Here is a tiny trained network, its code and every weight. The questions are about switching its units off for an input and a class, where a switched-off unit gives its printed mean instead of its output.

import numpy as np


def w(rows, s, z=0):
    codes = np.array(rows[::2]) - 128.0
    scale = np.full(codes.shape[1], s)
    scale[-1] = z or s
    return codes * scale


def f(y):
    return np.maximum(y, 0)


def log_softmax(a):
    a = a - a.max(-1, keepdims=True)
    return a - np.log(np.exp(a).sum(-1, keepdims=True))


def net(x, mask):
    res = np.array(x, float).reshape(1, 5) / 4 @ E
    y = f(res @ A[0][:, :-1].T + A[0][:, -1])
    res = res + np.where(mask, y, B[0][:, -1]) @ B[0][:, :-1]
    return log_softmax(res[-1] @ U[:, :-1].T + U[:, -1])


A, B = {}, {}
E = w([
[37,118,39,142],'x0',
[122,184,121,2],'x1',
[145,123,117,123],'x2',
[135,126,123,126],'x3',
[98,18,141,84],'x4',
],0.013)
A[0] = w([
[119,168,114,250,195],'N0',
[220,167,231,149,164],'N1',
[180,153,73,122,128],'N2',
[82,86,36,113,122],'N3',
[128,184,120,181,236],'N4',
[189,113,103,239,161],'N5',
[198,194,143,103,92],'N6',
[114,177,122,79,107],'N7',
[81,123,87,65,199],'N8',
[140,113,123,30,83],'N9',
[126,189,123,70,163],'N10',
[157,38,150,203,145],'N11',
[163,90,211,111,124],'N12',
[117,52,163,79,179],'N13',
[73,110,92,120,112],'N14',
[207,179,169,163,151],'N15',
[78,106,52,114,110],'N16',
[159,91,204,109,120],'N17',
[140,162,144,105,94],'N18',
[148,67,155,188,193],'N19',
[91,117,185,101,132],'N20',
[98,103,190,77,149],'N21',
[114,99,156,161,139],'N22',
[145,86,171,169,43],'N23',
[158,73,240,106,123],'N24',
[172,194,110,138,254],'N25',
[155,192,102,102,136],'N26',
[106,202,139,117,192],'N27',
[186,171,69,152,202],'N28',
[31,192,19,161,134],'N29',
[69,112,46,219,141],'N30',
[71,41,146,119,176],'N31',
[94,119,118,10,75],'N32',
[128,123,147,190,175],'N33',
[77,119,104,127,114],'N34',
[129,70,155,85,154],'N35',
],0.013,0.0058)
B[0] = w([
[205,202,74,157,241],'N0',
[29,138,188,173,247],'N1',
[139,140,190,141,158],'N2',
[84,80,149,112,206],'N3',
[153,225,112,144,207],'N4',
[147,215,62,144,231],'N5',
[145,119,166,148,196],'N6',
[66,124,204,99,180],'N7',
[89,184,110,155,209],'N8',
[174,133,114,95,195],'N9',
[115,159,190,152,203],'N10',
[65,60,177,66,221],'N11',
[212,168,72,92,191],'N12',
[165,75,79,68,203],'N13',
[92,62,148,87,177],'N14',
[58,157,147,186,216],'N15',
[23,55,161,93,194],'N16',
[230,152,58,68,185],'N17',
[159,127,165,148,157],'N18',
[2,60,161,90,210],'N19',
[145,184,95,111,159],'N20',
[190,132,149,83,181],'N21',
[86,91,154,126,166],'N22',
[140,158,185,23,165],'N23',
[155,125,48,77,206],'N24',
[90,175,147,213,215],'N25',
[135,121,192,137,185],'N26',
[132,171,200,141,192],'N27',
[101,166,113,186,194],'N28',
[154,242,37,142,245],'N29',
[83,141,44,132,237],'N30',
[107,95,66,100,208],'N31',
[175,160,37,70,213],'N32',
[128,139,48,103,189],'N33',
[122,70,149,91,168],'N34',
[188,100,88,103,184],'N35',
],0.0077,0.015)
U = w([
[72,203,145,141,241],'0',
[195,195,31,109,40],'1',
[121,122,102,63,253],'2',
[55,86,129,107,12],'3',
[121,173,247,131,50],'4',
],0.011,0.0052)

Each question gives the input, the list of numbers given to net, and the class t.
The units are the neurons (one row each of A and B). Each row of codes is followed by its name. A weight is (code - 128) times the scale printed after its matrix; where a second scale follows, it is the last column's (A, B and U).
mask holds one flag per neuron, in row order. A switched-off neuron (its flag False) gives its mean, the last column of its row in B, instead of its output. The means were averaged over made-up inputs and are rounded, as every weight is.
A unit's drop is (log p(t) with every unit on - log p(t) with that unit switched off) / (log p(t) with every unit on - log p(t) with every unit switched off).
The circuit of an input: a set's keep is (log p(t) with only the set's units on - log p(t) with every unit switched off) / (log p(t) with every unit on - log p(t) with every unit switched off). Starting from the 12 units with the biggest drops (on a tie, the unit counted first), units are removed one at a time, each time the one whose removal leaves the highest keep (on an exact tie, the one counted first), for as long as the keep stays at least 0.8.
units of the circuit, in order: the units of the circuit, biggest drop first
k most important neurons: the k neurons with the biggest drops, biggest first
drop of u: that unit's drop, to one decimal
input [2,-7,4,-8,-2], class 1: 2 most important neurons -> N0; N1
input [0,-7,5,2,1], class 2: units of the circuit, in order -> N11; N19; N1; N0
input [8,-5,-5,2,1], class 3: units of the circuit, in order -> N16; N3
input [1,2,-5,6,2], class 2: 2 most important neurons -> N0; N29
input [-8,-5,3,5,-1], class 0: units of the circuit, in order -> N1
input [-1,-1,7,2,1], class 2: 2 most important neurons -> N29; N0
input [2,0,0,-4,1], class 3: units of the circuit, in order -> N0; N5; N4
input [-3,-6,6,7,1], class 2: units of the circuit, in order -> N11; N25
input [-6,1,-5,-4,6], class 1: 2 most important neurons -> N12; N17
input [6,-5,-3,-8,-1], class 1: 3 most important neurons -> N29; N0; N1
input [4,2,-4,-1,1], class 2: 4 most important neurons -> N1; N25; N15; N0
input [-7,3,7,8,0], class 4: 2 most important neurons -> N1; N29
input [5,-2,-8,-6,0], class 1: 2 most important neurons -> N29; N1
input [2,-7,-5,-6,-6], class 1: units of the circuit, in order -> N0
input [-5,-1,-1,-2,5], class 2: 2 most important neurons -> N29; N0
input [0,4,-6,7,0], class 4: drop of N29 -> 0.2
input [3,8,8,1,-6], class 0: drop of N29 -> 0.3
input [5,0,6,-4,3], class 3: drop of N16 -> 0.2
input [8,-4,-6,4,6], class 3: drop of N21 -> 0.0
input [7,2,6,-1,-2], class 0: most important neuron -> N16
